[-1,-11,2,-5,-2,-1,-2,12,12,8,-5,1,1,14,-8,-3,-2,1,-11,2,2,-2,0,5,-15,2,-2,-4,11,2,2,-8,3,-4,-3,3,10,1,-4,13,10,-3,6,0,8,-4,5,-1,-1,13,-1,2,-1,-2,2,-2,-5,1,2,-5,4,5,-2,-4,2,2,-3,0,2,5,-2]  feki:(39)
[0,-14,0,-1,-1,-8,1,20,0,3,-4,4,0,11,-7,-9,9,7,-15,1,0,-3,-2,2,-10,0,-6,0,1,3,-3,1,3,3,-1,3,15,-5,-5,3,12,-9,-3,0,10,3,5,0,2,10,-1,1,-4,-7,-1,-3,2,1,8,-4,4,11,6,0,14,2,14,-8,-3,0,-4]  feki:(49)
[-1,7,15,0,-6,1,1,24,2,6,10,2,-3,17,-13,15,2,7,-14,1,2,0,-9,-3,-10,1,-4,0,12,-10,13,-10,18,-2,-1,9,24,2,-2,6,1,-9,-8,-1,11,-1,1,-15,5,17,5,0,2,-4,0,-9,-13,-3,13,-4,1,-1,1,-2,0,4,-4,8,2,6,0]  dotav:(58)
[2,8,5,-2,7,0,-4,11,-1,1,-1,-5,5,6,-5,8,6,-5,18,9,-10,0,-11,-10,2,-4,0,4,-4,-7,-3,2,0,1,-4,2,2,-4,-4,-14,-5,3,1,6,4,-4,7,5,3,-5,2,-2,-2,-1,2,-7,-14,-6,-8,13,-6,-10,1,-4,-11,3,-12,1,1,-1,1]  dotav:(58)
[0,5,23,5,-17,3,1,13,5,-2,7,-1,0,9,0,13,1,7,-14,2,4,-3,9,-2,-14,8,-4,-2,12,9,11,-9,10,-6,0,4,15,11,0,17,2,-4,3,5,-2,1,-6,-4,0,12,1,0,4,0,-5,-8,-9,-3,13,-4,3,8,4,0,0,2,-6,8,1,8,0]  dotav:(38)
[2,7,5,3,-3,1,-1,-1,1,4,4,-6,-2,1,6,8,0,0,-1,1,0,2,0,-1,1,-1,-5,-1,6,-3,8,-3,7,-4,0,3,5,7,-2,8,-5,0,11,2,-3,-1,-4,-4,2,0,3,-1,-3,4,1,0,-6,-3,3,1,-3,-23,-7,-2,-10,2,-10,13,2,9,2]  mig:(59)
[0,12,3,-3,13,-1,-5,-5,-7,-5,-2,-6,1,-9,-2,5,6,-10,31,8,-8,1,-11,-14,19,-12,-1,7,-5,-10,1,10,-15,3,0,-7,-19,-2,1,-23,-13,9,-1,11,-4,2,3,10,-3,-16,5,-12,-2,4,-2,-2,-9,2,-10,14,-7,-18,-12,-1,-10,2,-14,-3,-2,-7,0]  mig:(62)
[1,10,12,4,-13,1,-2,8,2,2,0,-4,-6,1,4,11,2,-4,1,5,0,2,3,1,-1,-1,-9,4,9,-6,12,-5,15,0,-5,1,4,8,-2,7,-6,3,2,0,-3,-4,-14,-4,5,0,4,-2,-2,0,1,-1,-12,0,0,1,3,-2,-4,5,-9,2,8,9,2,7,-5]  mig:(59)
[2,-8,4,-4,-6,-1,1,11,11,5,4,-2,-2,3,1,12,-1,6,-16,8,5,-2,4,7,-14,3,-5,-3,14,7,10,-18,12,-6,-4,9,20,3,0,17,2,-6,10,-2,6,-3,-1,-6,4,19,1,3,5,-1,2,-6,-7,-5,11,-10,4,8,-2,-1,4,4,-1,10,4,10,-3]  dotav:(37)
[-2,2,-8,-6,15,5,3,14,2,-3,3,2,-3,8,-13,1,-10,4,-5,5,8,-3,0,-5,-3,3,11,1,-5,6,-1,-7,-5,-2,0,-3,9,1,-5,1,6,-2,14,5,7,-1,4,-2,1,12,-1,-4,-2,-5,1,7,-6,-1,3,0,-1,4,3,-9,10,0,-5,-1,-2,10,0]  feki:(45)
[4,15,9,4,-9,1,-1,-1,-1,-5,8,1,0,2,2,11,2,5,-2,5,-2,-1,-2,-6,-7,-2,-6,-5,11,-1,8,1,9,-2,6,5,8,6,2,10,-8,-2,-10,1,-2,2,-5,15,1,0,5,4,1,1,-2,3,-4,-3,10,3,0,-2,-2,4,-10,1,-4,16,1,11,0]  mig:(57)
[1,-20,4,-1,-7,-5,1,14,5,1,-4,2,-1,8,-3,-12,-4,3,-7,-2,6,0,0,6,-9,5,-7,0,6,0,2,0,19,1,-6,15,12,-6,-2,13,10,-9,-8,-3,10,0,0,3,5,9,-2,4,-1,-3,0,-2,0,-1,6,-8,1,15,3,6,10,5,8,0,2,3,-1]  feki:(49)
[-5,-21,4,-1,-10,-3,0,12,10,7,-9,4,-3,8,-9,-1,-2,6,-20,0,11,-1,4,14,-13,9,-3,-3,9,5,4,-8,10,0,-5,0,17,0,-6,19,15,-2,5,-4,4,-1,-7,0,4,20,-4,8,1,-2,-9,-1,-1,-8,7,-10,5,15,8,1,12,3,11,2,4,7,4]  feki:(39)
[0,-5,-1,-5,2,2,-4,8,3,-1,-2,-4,-4,1,-4,4,0,-3,2,-4,1,0,4,4,-2,2,1,0,3,0,-1,0,-8,-2,9,-1,2,6,-2,2,1,-24,13,5,5,-2,-1,2,3,8,3,-4,-7,-1,-2,-1,-10,11,0,1,1,-1,-1,-5,9,5,-14,3,3,-3,2]  feki:(45)
[7,-12,1,-5,-7,1,2,16,9,3,-3,8,-2,11,-8,-1,-5,3,-14,0,-1,0,5,7,-12,8,-7,-3,11,5,4,-9,9,-1,-2,5,17,-1,2,9,14,-9,2,7,0,0,16,0,2,14,-4,3,1,2,-4,-13,3,-2,8,-10,4,12,5,0,14,4,7,0,1,8,-1]  feki:(49)
[2,14,9,6,-10,2,0,-1,2,0,6,11,2,8,4,14,0,4,-5,6,-2,2,-1,-1,-3,0,-1,-3,12,0,13,-6,13,-2,-7,5,11,6,3,7,-4,-1,-3,-2,-7,-2,-1,-7,0,7,1,1,4,6,1,-13,-10,-5,8,-1,2,0,0,3,-7,6,-9,13,-5,9,-7]  mig:(59)
[-2,-16,2,3,-11,-6,5,11,7,3,-5,9,1,9,-6,-8,-1,8,-19,-2,5,-1,0,10,-28,13,-11,-2,17,8,6,-3,14,2,0,8,20,1,0,18,11,-15,-3,-4,5,8,2,0,0,18,1,3,1,-3,1,-3,5,-2,12,-9,6,14,6,2,11,4,10,-4,-2,4,1]  feki:(49)
[4,16,4,2,1,4,2,6,-2,-1,3,-4,2,4,-3,15,2,3,2,2,-3,-2,-9,-6,-3,-13,1,-6,-4,3,11,-4,10,-9,-2,4,8,5,0,5,-16,-1,1,2,1,-14,-1,-2,11,3,2,0,6,0,-2,-4,-9,-6,7,-1,4,-6,-2,3,-8,-6,-3,3,-3,7,0]  mig:(59)
[4,12,8,3,-8,2,-1,8,-1,3,-1,-1,3,7,4,15,1,-1,-1,9,-3,4,-5,-2,-4,-2,-3,3,4,-11,10,-3,10,-4,-11,4,2,7,-1,4,-3,-3,2,4,4,-1,-3,-3,5,4,1,1,0,3,6,-4,-13,-6,4,-1,2,-7,-4,0,-7,5,-8,3,5,5,-3]  dotav:(37)
[1,-17,-6,-4,-4,-2,3,12,11,-2,-11,5,-1,6,-6,-10,-3,5,-17,-11,6,-3,9,10,-8,10,-1,1,5,5,2,-2,-3,-1,7,0,10,-5,-7,14,11,-7,13,4,8,1,1,6,0,16,1,3,-3,-7,0,-2,5,-8,6,-11,3,10,3,-6,10,-1,3,-3,0,5,-1]  feki:(49)
[6,-5,3,-13,19,3,-8,8,-3,2,-22,-3,-4,-13,-9,-17,7,-27,42,13,-5,0,-5,-5,31,-5,3,13,-18,-31,-26,-4,-47,9,9,-10,-44,-5,-3,-29,-6,25,21,13,5,-10,2,9,11,-30,-2,-14,-9,-3,-2,0,-18,-8,-27,12,-14,-22,-6,-13,6,-5,-20,-17,4,-11,-9]  feki:(49)
[9,8,8,1,-5,2,2,-7,-6,18,3,-7,-8,-1,2,13,1,-3,6,3,2,4,5,-12,-2,1,-5,-2,7,-4,42,-4,6,-2,-17,-2,0,5,-1,10,-5,6,13,-1,-4,-5,-6,0,8,-4,5,3,1,1,1,3,-9,-5,-3,3,-2,-17,-2,6,-9,3,-8,12,0,10,-1]  mig:(59)
[1,-18,7,-1,-4,0,2,10,4,0,-7,7,-3,6,5,-9,-1,1,-8,-1,3,-1,0,7,-2,4,-5,2,4,-3,-7,-2,4,-1,3,5,8,-2,-8,1,10,-3,4,-5,8,-3,3,0,-1,10,-1,3,-3,-3,5,-4,0,0,1,-8,5,9,-4,-2,7,2,3,-2,2,4,3]  feki:(39)
[2,13,10,-2,-7,3,0,2,-2,0,7,-3,5,-1,0,12,2,6,-4,6,-1,4,-7,-5,-9,-6,-12,-2,13,-3,15,-4,17,4,-21,5,6,3,9,12,-4,0,-10,-2,-2,-1,-2,-10,5,2,1,3,2,3,0,-2,-10,-6,10,3,3,-2,-5,2,-7,0,-6,14,-1,7,1]  mig:(57)

[2,5,-3,2,-2,7,-14,1,-4,1,22,-6,1,1,3,-3,-10,1,0,-2,-4,1,0,-5,-1,-17,-5,-15,11,10,-6,-3,24,8,1,-2,4,3,5,-5,-3,6,-9,3,6,16,-3,3,-3,6,-1,-3,1,7,4,1,-4,-6,3,5,-7,3,-4,-7,22,-2,9,-2,-3,-6,-2]  Bet:paf
[0,-11,14,1,1,1,-1,-7,6,-6,4,1,-1,2,7,-5,5,3,8,1,-2,8,3,0,-1,-4,-2,-3,-3,-5,-7,2,12,-10,-2,-8,-1,-6,-3,4,7,4,-6,3,-3,2,-2,1,-4,-6,9,-4,-8,-11,1,0,3,-1,-5,9,-10,-6,-6,-2,-4,-2,4,-4,-1,0,-6]  dugut:suga
[4,-4,5,0,7,-5,-5,-7,8,-3,9,0,-2,0,3,-7,-3,-1,3,-3,-4,4,3,-2,2,-5,-1,-8,2,-11,-2,7,20,-5,-1,-11,-7,-3,0,1,5,0,-4,1,3,2,-6,0,-10,1,9,-5,-8,10,1,11,11,10,-1,22,-4,-8,-3,-5,3,-8,9,-1,-1,-4,-11]  dugut:gudi
[-1,1,1,3,4,14,-9,0,3,-2,19,-3,-2,-6,3,-13,-12,9,-4,3,3,14,2,-6,-2,-15,4,-16,11,9,-1,-1,27,6,1,1,10,3,6,-6,-12,-1,-7,-3,-2,7,-6,5,7,4,-5,-4,0,5,7,6,7,-5,-2,-6,-7,13,-8,1,16,-6,3,-5,-2,1,-3]  Bet:tagi
[1,3,-1,0,-1,-4,-3,8,0,-2,23,-2,-1,-1,-2,-2,-2,1,1,2,1,-6,-2,-1,-5,-17,-6,-6,12,7,-1,-13,3,3,0,-5,0,5,1,0,11,15,-6,1,10,8,1,0,4,0,-2,0,-2,15,-1,4,7,-2,6,1,-1,-3,4,7,6,-6,13,-7,-2,-8,-1]  Bet:paf
[0,-2,5,0,2,-3,-3,-7,8,-3,21,-5,-4,0,12,-2,2,-2,3,-5,-5,8,-1,-5,-4,-11,-6,-3,4,-5,-8,2,24,-6,-6,-11,-2,-2,-3,1,19,-3,-6,5,6,4,-5,-4,-6,4,11,-3,-5,13,-2,4,8,-7,0,16,-5,-11,2,3,-1,-4,11,-4,-1,-4,-10]  dugut:suga
[4,2,-7,4,1,11,-5,-3,5,1,3,-3,-1,-4,0,2,-10,4,-1,0,-1,11,-7,-7,4,-10,0,-13,9,2,-3,2,19,1,3,-5,4,3,1,0,-3,-1,-4,-2,6,6,-5,4,4,-6,-4,4,-1,13,-2,5,-3,-4,2,3,-2,0,-13,5,8,-6,5,-3,-2,-5,-2]  Bet:tagi
